Below are the code and all the weights of a small trained network. Each question names an input and a class and asks about switching units off, where a switched-off unit gives its printed mean instead of its output.

import numpy as np


def w(rows, s, z=0):
    codes = np.array(rows[::2]) - 128.0
    scale = np.full(codes.shape[1], s)
    scale[-1] = z or s
    return codes * scale


def f(y):
    return y / 2 * (1 + np.tanh(0.7978845608 * (y + 0.044715 * y**3)))


def log_softmax(a):
    a = a - a.max(-1, keepdims=True)
    return a - np.log(np.exp(a).sum(-1, keepdims=True))


def net(x, mask):
    res = np.array(x, float).reshape(1, 7) / 4 @ E
    y = f(res @ A[0][:, :-1].T + A[0][:, -1])
    res = res + np.where(mask, y, B[0][:, -1]) @ B[0][:, :-1]
    return log_softmax(res[-1] @ U[:, :-1].T + U[:, -1])


A, B = {}, {}
E = w([
[49,28,197],'x0',
[51,222,187],'x1',
[128,129,129],'x2',
[128,130,126],'x3',
[129,127,129],'x4',
[129,127,131],'x5',
[242,139,254],'x6',
],0.0076)
A[0] = w([
[219,137,254,85],'neuron 1',
[90,209,199,106],'neuron 2',
[187,192,92,134],'neuron 3',
[74,45,183,101],'neuron 4',
[140,140,153,255],'neuron 5',
[166,45,112,106],'neuron 6',
[85,196,195,118],'neuron 7',
[73,208,195,121],'neuron 8',
[147,78,96,88],'neuron 9',
[84,180,166,110],'neuron 10',
[190,131,189,96],'neuron 11',
[167,75,107,100],'neuron 12',
[180,135,188,113],'neuron 13',
[182,138,190,101],'neuron 14',
[87,50,185,105],'neuron 15',
[207,143,88,103],'neuron 16',
[64,182,154,110],'neuron 17',
[73,167,156,107],'neuron 18',
[181,49,110,105],'neuron 19',
[191,190,87,163],'neuron 20',
[92,58,189,118],'neuron 21',
[88,47,193,116],'neuron 22',
],0.009,0.012)
B[0] = w([
[42,123,40,184],'neuron 1',
[190,137,115,158],'neuron 2',
[108,178,167,163],'neuron 3',
[121,238,127,154],'neuron 4',
[124,6,202,245],'neuron 5',
[185,155,106,143],'neuron 6',
[202,106,100,160],'neuron 7',
[205,96,110,167],'neuron 8',
[177,180,61,128],'neuron 9',
[203,106,76,143],'neuron 10',
[70,133,2,150],'neuron 11',
[196,134,83,133],'neuron 12',
[75,117,69,153],'neuron 13',
[84,136,43,150],'neuron 14',
[134,203,136,152],'neuron 15',
[158,181,135,146],'neuron 16',
[194,97,55,148],'neuron 17',
[167,122,82,140],'neuron 18',
[211,114,106,145],'neuron 19',
[70,188,212,181],'neuron 20',
[131,215,155,155],'neuron 21',
[126,225,147,159],'neuron 22',
],0.0082,0.012)
U = w([
[13,126,26,93],'0',
[124,248,216,27],'1',
[254,90,118,2],'2',
[100,83,202,241],'3',
[101,80,194,235],'4',
[104,90,192,189],'5',
],0.0099,0.0046)

Each question gives the input, the list of numbers given to net, and the class t.
The units are the neurons (one row each of A and B). Each row of codes is followed by its name. A weight is (code - 128) times the scale printed after its matrix; where a second scale follows, it is the last column's (A, B and U).
mask holds one flag per neuron, in row order. A switched-off neuron (its flag False) gives its mean, the last column of its row in B, instead of its output. The means were averaged over made-up inputs and are rounded, as every weight is.
A unit's drop is (log p(t) with every unit on - log p(t) with that unit switched off) / (log p(t) with every unit on - log p(t) with every unit switched off).
The circuit of an input: a set's keep is (log p(t) with only the set's units on - log p(t) with every unit switched off) / (log p(t) with every unit on - log p(t) with every unit switched off). Starting from the 12 units with the biggest drops (on a tie, the unit counted first), units are removed one at a time, each time the one whose removal leaves the highest keep (on an exact tie, the one counted first), for as long as the keep stays at least 0.8.
circuit, biggest first: the units of the circuit, biggest drop first
most important unit: the unit with the biggest drop
k most important neurons: the k neurons with the biggest drops, biggest first
drop of u: that unit's drop, to one decimal
input [-3,0,8,-7,7,-3,-4], class 3: most important unit	neuron 1
input [-2,-6,7,-8,-3,8,-6], class 5: circuit, biggest first	neuron 1; neuron 11
input [-4,5,2,3,1,-7,3], class 2: circuit, biggest first	neuron 8; neuron 7
input [6,-8,-8,-2,-8,6,-5], class 2: circuit, biggest first	neuron 19; neuron 6
input [7,5,5,3,7,4,4], class 1: circuit, biggest first	neuron 22; neuron 4
input [-5,-2,1,5,8,-6,-6], class 4: circuit, biggest first	neuron 1; neuron 11; neuron 20
input [8,8,-2,-7,-5,1,-2], class 1: 3 most important neurons	neuron 4; neuron 22; neuron 21
input [-1,-5,4,-1,-5,4,6], class 0: 2 most important neurons	neuron 1; neuron 11
input [8,8,-3,-2,2,4,4], class 1: 4 most important neurons	neuron 22; neuron 4; neuron 21; neuron 15
input [4,6,-5,-2,0,-1,-5], class 2: drop of neuron 17	0.2
input [-4,3,-8,3,-6,5,-2], class 3: drop of neuron 15	0.1
input [-5,5,-4,7,6,7,-4], class 5: drop of neuron 10	0.0
input [-7,-1,-7,-2,-3,7,-3], class 1: 2 most important neurons	neuron 20; neuron 3
input [6,-8,-4,6,-1,1,-4], class 2: most important unit	neuron 19
